Below is a small trained network, with its code and all its weights. Each question gives an input and a class and asks what happens when units are switched off, that is, made to give their printed mean instead of their output.

import numpy as np


def w(rows, s, z=0):
    codes = np.array(rows[::2]) - 128.0
    scale = np.full(codes.shape[1], s)
    scale[-1] = z or s
    return codes * scale


def f(y):
    return y / 2 * (1 + np.tanh(0.7978845608 * (y + 0.044715 * y**3)))


def log_softmax(a):
    a = a - a.max(-1, keepdims=True)
    return a - np.log(np.exp(a).sum(-1, keepdims=True))


def net(x, mask):
    res = np.array(x, float).reshape(1, 3) / 4 @ E
    y = f(res @ A[0][:, :-1].T + A[0][:, -1])
    res = res + np.where(mask, y, B[0][:, -1]) @ B[0][:, :-1]
    return log_softmax(res[-1] @ U[:, :-1].T + U[:, -1])


A, B = {}, {}
E = w([
[167,158,100,144,137,108,169,198,195],'x0',
[114,119,17,133,153,141,133,89,139],'x1',
[164,83,159,248,152,175,206,141,99],'x2',
],0.015)
A[0] = w([
[135,103,109,186,208,165,142,108,87,71],'neuron 1',
[67,114,224,159,64,86,112,175,129,136],'neuron 2',
[106,63,148,119,66,69,115,68,23,116],'neuron 3',
[122,222,100,108,34,86,114,131,90,40],'neuron 4',
[99,122,2,112,159,197,163,73,110,149],'neuron 5',
[180,117,246,35,116,104,181,146,88,132],'neuron 6',
[196,205,129,71,76,84,253,191,231,44],'neuron 7',
[58,135,53,103,194,81,54,133,155,55],'neuron 8',
[179,106,128,197,199,166,124,195,135,44],'neuron 9',
[52,48,149,132,85,99,108,70,72,20],'neuron 10',
[105,115,205,101,117,195,64,98,40,60],'neuron 11',
[105,188,127,90,146,124,15,145,94,215],'neuron 12',
[101,193,108,59,30,84,122,204,189,62],'neuron 13',
[96,82,179,176,181,213,156,216,60,19],'neuron 14',
[20,111,100,147,137,184,102,97,108,4],'neuron 15',
],0.0075,0.0044)
B[0] = w([
[123,87,142,120,47,85,76,105,156,210],'neuron 1',
[182,113,90,108,166,46,129,52,157,211],'neuron 2',
[119,179,114,133,152,179,123,157,114,213],'neuron 3',
[119,115,154,134,97,159,60,137,115,175],'neuron 4',
[151,131,103,107,144,61,138,127,236,255],'neuron 5',
[135,101,86,33,165,9,153,73,163,225],'neuron 6',
[144,224,64,144,94,178,133,135,74,237],'neuron 7',
[109,95,126,125,81,123,134,142,156,211],'neuron 8',
[138,119,130,147,61,163,67,121,110,216],'neuron 9',
[168,193,116,110,139,163,107,183,74,190],'neuron 10',
[158,180,63,126,125,170,112,122,104,213],'neuron 11',
[86,62,156,178,90,141,144,79,131,247],'neuron 12',
[118,108,170,167,129,153,76,115,108,234],'neuron 13',
[118,123,171,126,68,118,76,99,104,227],'neuron 14',
[166,166,97,131,129,114,81,185,136,168],'neuron 15',
],0.011,0.0091)
U = w([
[191,126,86,85,146,17,136,112,162,99],'0',
[170,254,76,127,117,238,110,166,47,102],'1',
[88,58,209,149,37,179,95,111,92,87],'2',
[95,126,145,147,159,143,212,80,124,249],'3',
[132,120,199,118,188,183,195,175,105,96],'4',
],0.01,0.015)

Each question gives the input, the list of numbers given to net, and the class t.
The units are the neurons (one row each of A and B). Each row of codes is followed by its name. A weight is (code - 128) times the scale printed after its matrix; where a second scale follows, it is the last column's (A, B and U).
mask holds one flag per neuron, in row order. A switched-off neuron (its flag False) gives its mean, the last column of its row in B, instead of its output. The means were averaged over made-up inputs and are rounded, as every weight is.
A unit's drop is (log p(t) with every unit on - log p(t) with that unit switched off) / (log p(t) with every unit on - log p(t) with every unit switched off).
The circuit of an input: a set's keep is (log p(t) with only the set's units on - log p(t) with every unit switched off) / (log p(t) with every unit on - log p(t) with every unit switched off). Starting from the 12 units with the biggest drops (on a tie, the unit counted first), units are removed one at a time, each time the one whose removal leaves the highest keep (on an exact tie, the one counted first), for as long as the keep stays at least 0.8.
units of the circuit, in order: the units of the circuit, biggest drop first
most important unit: the unit with the biggest drop
top k neurons: the k neurons with the biggest drops, biggest first
drop when u is switched off: that unit's drop, to one decimal
input [0,-1,2], class 3: top 2 neurons : [neuron 5; neuron 13]
input [-3,2,1], class 3: most important unit : neuron 7
input [-1,4,-5], class 2: top 2 neurons : [neuron 6; neuron 12]
input [3,-3,1], class 3: units of the circuit, in order : [neuron 1; neuron 10]
input [-2,-5,-8], class 2: top 2 neurons : [neuron 12; neuron 13]
input [-1,-3,3], class 3: units of the circuit, in order : [neuron 1; neuron 4]
input [3,-5,-7], class 2: top 2 neurons : [neuron 13; neuron 12]
input [4,2,3], class 1: top 3 neurons : [neuron 6; neuron 12; neuron 2]
input [0,3,-1], class 3: top 3 neurons : [neuron 6; neuron 2; neuron 1]
input [-7,5,-1], class 1: top 2 neurons : [neuron 10; neuron 6]
input [2,6,-7], class 2: top 3 neurons : [neuron 13; neuron 12; neuron 6]
input [-5,-2,-7], class 2: top 2 neurons : [neuron 12; neuron 7]
input [-7,-1,7], class 1: top 4 neurons : [neuron 11; neuron 10; neuron 3; neuron 12]
input [5,-1,7], class 2: top neuron : [neuron 14]
input [1,2,2], class 3: top 2 neurons : [neuron 6; neuron 2]
input [1,-2,-3], class 3: drop when neuron 14 is switched off : 0.4
input [-7,-8,-3], class 0: drop when neuron 6 is switched off : 1.5
input [-6,4,4], class 1: drop when neuron 10 is switched off : 0.1
